Small tables with named rows and columns. After each table, cells are looked up by row and column.

dudofa.csv
,bem,meri,sol,sak,bago,gidas
veziso,154,192,155,146,60,178
ved,68,190,72,80,89,172
feda,174,150,186,203,248,174
kov,222,212,162,132,162,129
fizuz,134,118,192,216,147,201
biburu,212,137,205,188,150,142
navo,191,182,202,202,142,190

veziso, sak => 146
fizuz, bem => 134
fizuz, sol => 192
biburu, sol => 205
navo, bem => 191
navo, sol => 202
veziso, meri => 192
biburu, sak => 188
feda, bago => 248
kov, sol => 162
ved, meri => 190
navo, sak => 202
kov, meri => 212
Which row has the largest gidas? fizuz

zot.csv
,magan,poma,duzise,dutu,nibi,pegiz,zitugad,nava
teterib,0.664,-0.302,-0.232,0.191,-0.099,0.388,-0.534,-0.300
gaz,0.690,-0.385,-0.289,-0.270,-0.034,0.306,-0.748,-0.620
vavu,-0.255,0.256,0.164,-0.191,0.150,-0.130,0.277,0.060
pefino,-0.545,0.391,0.416,0.487,0.033,-0.185,0.725,0.652
bul,-0.040,-0.043,0.044,0.494,-0.157,0.144,-0.025,0.147

duzise of pefino: 0.416
pegiz of bul: 0.144
nibi of bul: -0.157
dutu of vavu: -0.191
pegiz of pefino: -0.185
magan of pefino: -0.545
poma of bul: -0.043
nava of pefino: 0.652
dutu of pefino: 0.487

fove.csv
,lemiv,fur,suna,lamad,siki,vib,sipop,sop,pusaz
veme,145,112,71,187,114,44,148,121,54
bakubu,52,150,70,11,103,146,167,101,100
zut,81,68,75,102,230,77,100,91,81

siki of bakubu = 103
fur of veme = 112
fur of bakubu = 150
vib of veme = 44
lamad of veme = 187
suna of bakubu = 70
lemiv of bakubu = 52
sop of veme = 121
suna of zut = 75
vib of bakubu = 146
lamad of bakubu = 11
sipop of veme = 148
siki of veme = 114

rekod:
,dimu,kefevut,vibi,nes,sevezo,vulake
safo,-52174,70713,73895,28660,-75662,69301
tusare,-651,66025,40772,62325,-70866,89359
kimozap,-32323,-90337,-73772,-70020,64575,-91418
novopo,-20111,-89761,-81946,-85044,78484,-88500
pazav,-45985,-87227,28737,-85684,77731,-82340
fulil,-91257,72844,86023,-53392,-76139,88689
pezig,82624,35277,-78207,55825,-40962,-98099
pef,64137,63602,-82850,49463,-78366,4819
rofafef,-65673,76371,74263,-26411,-80232,74671
mub,-16660,-61547,-61841,-91374,74628,-86799
vovi,63434,-49395,-84018,58628,29411,-91679
babem,35732,73807,-74954,72710,-65227,-70459
meku,-83222,80081,72202,-51702,-76375,90469
mosu,69153,63169,-94294,68020,-34133,-75152

rofafef, sevezo -> -80232
mosu, kefevut -> 63169
rofafef, vibi -> 74263
pazav, nes -> -85684
mub, kefevut -> -61547
safo, sevezo -> -75662
vovi, sevezo -> 29411
kimozap, dimu -> -32323
safo, dimu -> -52174
novopo, sevezo -> 78484
mosu, dimu -> 69153
vovi, kefevut -> -49395
Which row has the largest dimu? pezig

gen =
,gur,bepos,kekub,roloman,golore
tonole,0.6,0.3,0.3,0.6,0.3
memebo,0.6,0.4,0.3,0.6,0.3
gubofes,0.7,0.3,0.3,0.6,0.2
noto,0.7,0.4,0.5,0.6,0.6
puf,0.5,0.9,0.8,0.5,0.8

puf, bepos -> 0.9
memebo, golore -> 0.3
tonole, roloman -> 0.6
noto, roloman -> 0.6
puf, gur -> 0.5
puf, golore -> 0.8
gubofes, gur -> 0.7
tonole, gur -> 0.6
noto, bepos -> 0.4
gubofes, kekub -> 0.3
tonole, bepos -> 0.3
puf, kekub -> 0.8
noto, kekub -> 0.5
gubofes, bepos -> 0.3
memebo, gur -> 0.6
tonole, kekub -> 0.3
memebo, kekub -> 0.3
tonole, golore -> 0.3
memebo, bepos -> 0.4
noto, golore -> 0.6

Table vupe
,tef,vol,ruput
pufo,0.209,0.522,0.328
kat,0.239,0.555,0.659
gelik,0.413,0.928,0.852
rine,0.360,0.766,0.758
gaz,0.345,0.566,0.265
per,0.476,0.482,0.500
miri,0.303,0.651,0.708
topope,0.197,0.021,0.715
tuzi,0.316,0.772,0.113

pufo, ruput -> 0.328
gelik, tef -> 0.413
gelik, ruput -> 0.852
gelik, vol -> 0.928
topope, ruput -> 0.715
gaz, ruput -> 0.265
rine, vol -> 0.766
topope, vol -> 0.021
kat, ruput -> 0.659
rine, ruput -> 0.758
kat, vol -> 0.555
miri, ruput -> 0.708
per, ruput -> 0.500
pufo, vol -> 0.522
per, vol -> 0.482
topope, tef -> 0.197
gaz, vol -> 0.566
tuzi, vol -> 0.772
tuzi, tef -> 0.316
tuzi, ruput -> 0.113
Row with the largest vol: gelik

puf =
	gav	sabivu	vit	liri	gul	ner	pireme	gefesa	kikaled	vifaso
godu	157	137	67	125	116	208	147	111	196	193
bapaf	163	167	152	116	144	157	125	127	115	65
dutafil	225	204	98	155	164	139	185	188	121	155
ked	163	141	195	168	165	144	160	176	121	195
rireti	58	119	226	150	157	97	117	112	171	53

What is the liri of dutafil in puf?
155
What is the sabivu of godu in puf?
137
What is the vifaso of bapaf in puf?
65
What is the vifaso of godu in puf?
193
What is the vifaso of dutafil in puf?
155
What is the ner of godu in puf?
208
What is the gefesa of rireti in puf?
112
What is the vifaso of ked in puf?
195
Row with the largest gefesa: dutafil

bul:
|  | nad | bepa | vevutap | dudinib | magug | dav | zes | geresa | nolap |
|---|---|---|---|---|---|---|---|---|---|
| sopoma | 41746 | 26391 | 79159 | 84708 | 67626 | 45239 | 89045 | 66315 | 63002 |
| malaf | 64334 | 7515 | 37373 | 10395 | 26094 | 35295 | 58020 | 58894 | 82357 |
| kekini | 67186 | 15169 | 40829 | 8227 | 25957 | 36622 | 58165 | 58593 | 82669 |
| vokam | 50761 | 43581 | 56957 | 51273 | 50195 | 53654 | 52957 | 58364 | 63770 |
| laran | 64646 | 13096 | 41828 | 7356 | 28004 | 37878 | 56445 | 59005 | 81771 |
| pak | 52660 | 57234 | 61837 | 67614 | 61201 | 57991 | 64745 | 56288 | 51966 |
| mobeki | 55184 | 41050 | 53542 | 50043 | 50782 | 54779 | 50201 | 58178 | 62898 |
| kal | 45885 | 23960 | 76565 | 84470 | 68791 | 43215 | 86091 | 69507 | 61426 |
| bafefe | 44586 | 80172 | 67799 | 95087 | 77581 | 71266 | 48258 | 52803 | 37439 |
| zasakor | 66120 | 12705 | 41446 | 5111 | 26245 | 37875 | 60293 | 59020 | 82150 |
| vabitup | 68641 | 12490 | 42278 | 4534 | 26266 | 34046 | 54493 | 58393 | 81714 |

malaf, vevutap: 37373
pak, nolap: 51966
malaf, zes: 58020
sopoma, dudinib: 84708
kal, dav: 43215
vokam, geresa: 58364
sopoma, zes: 89045

Table rolinaf
         gid  tiribe  nonod  fufeke  lakikik  sef  lidiri
vada      91     115    126     176      116  140     165
nasifon  129     145    107     143      138  126     145
zoz      122     171    208     245      141  160     121
bemosa   114     195     34      91      157  238     201
suni      71     130    149     153      115  152     126

What is the fufeke of suni in rolinaf?
153
What is the tiribe of zoz in rolinaf?
171
What is the tiribe of suni in rolinaf?
130
What is the gid of bemosa in rolinaf?
114
What is the gid of zoz in rolinaf?
122
What is the nonod of nasifon in rolinaf?
107
What is the lakikik of zoz in rolinaf?
141
What is the sef of nasifon in rolinaf?
126
What is the nonod of bemosa in rolinaf?
34
What is the tiribe of bemosa in rolinaf?
195
What is the fufeke of nasifon in rolinaf?
143
What is the sef of bemosa in rolinaf?
238
What is the nonod of suni in rolinaf?
149
What is the lakikik of bemosa in rolinaf?
157
Which row has the largest gid? nasifon

vop =
|  | nutu | vemez | fesolog |
|---|---|---|---|
| tapuve | 71.0 | -37.4 | -58.5 |
| vuba | -58.6 | 61.3 | -45.2 |
| midode | 60.4 | -44.0 | -8.5 |
| faniv | 60.0 | -57.9 | 16.3 |
| femutop | 75.3 | -43.4 | -62.2 |
| kerul | -16.2 | -62.4 | 79.0 |
| vezun | -1.2 | -46.1 | 57.6 |
| tinetos | -45.6 | -50.7 | 68.4 |
| sus | 37.8 | 67.5 | -64.1 |
| buv | 60.2 | -53.8 | 19.4 |
| kof | 35.9 | 28.8 | -48.4 |
| latosa | -47.2 | 76.5 | -56.1 |

vemez of kof is 28.8
vemez of midode is -44.0
vemez of femutop is -43.4
nutu of tapuve is 71.0
vemez of buv is -53.8
fesolog of midode is -8.5
nutu of kerul is -16.2
fesolog of faniv is 16.3
nutu of faniv is 60.0
nutu of latosa is -47.2
vemez of vezun is -46.1
vemez of kerul is -62.4
vemez of faniv is -57.9
nutu of buv is 60.2
vemez of vuba is 61.3
nutu of vezun is -1.2
fesolog of kof is -48.4

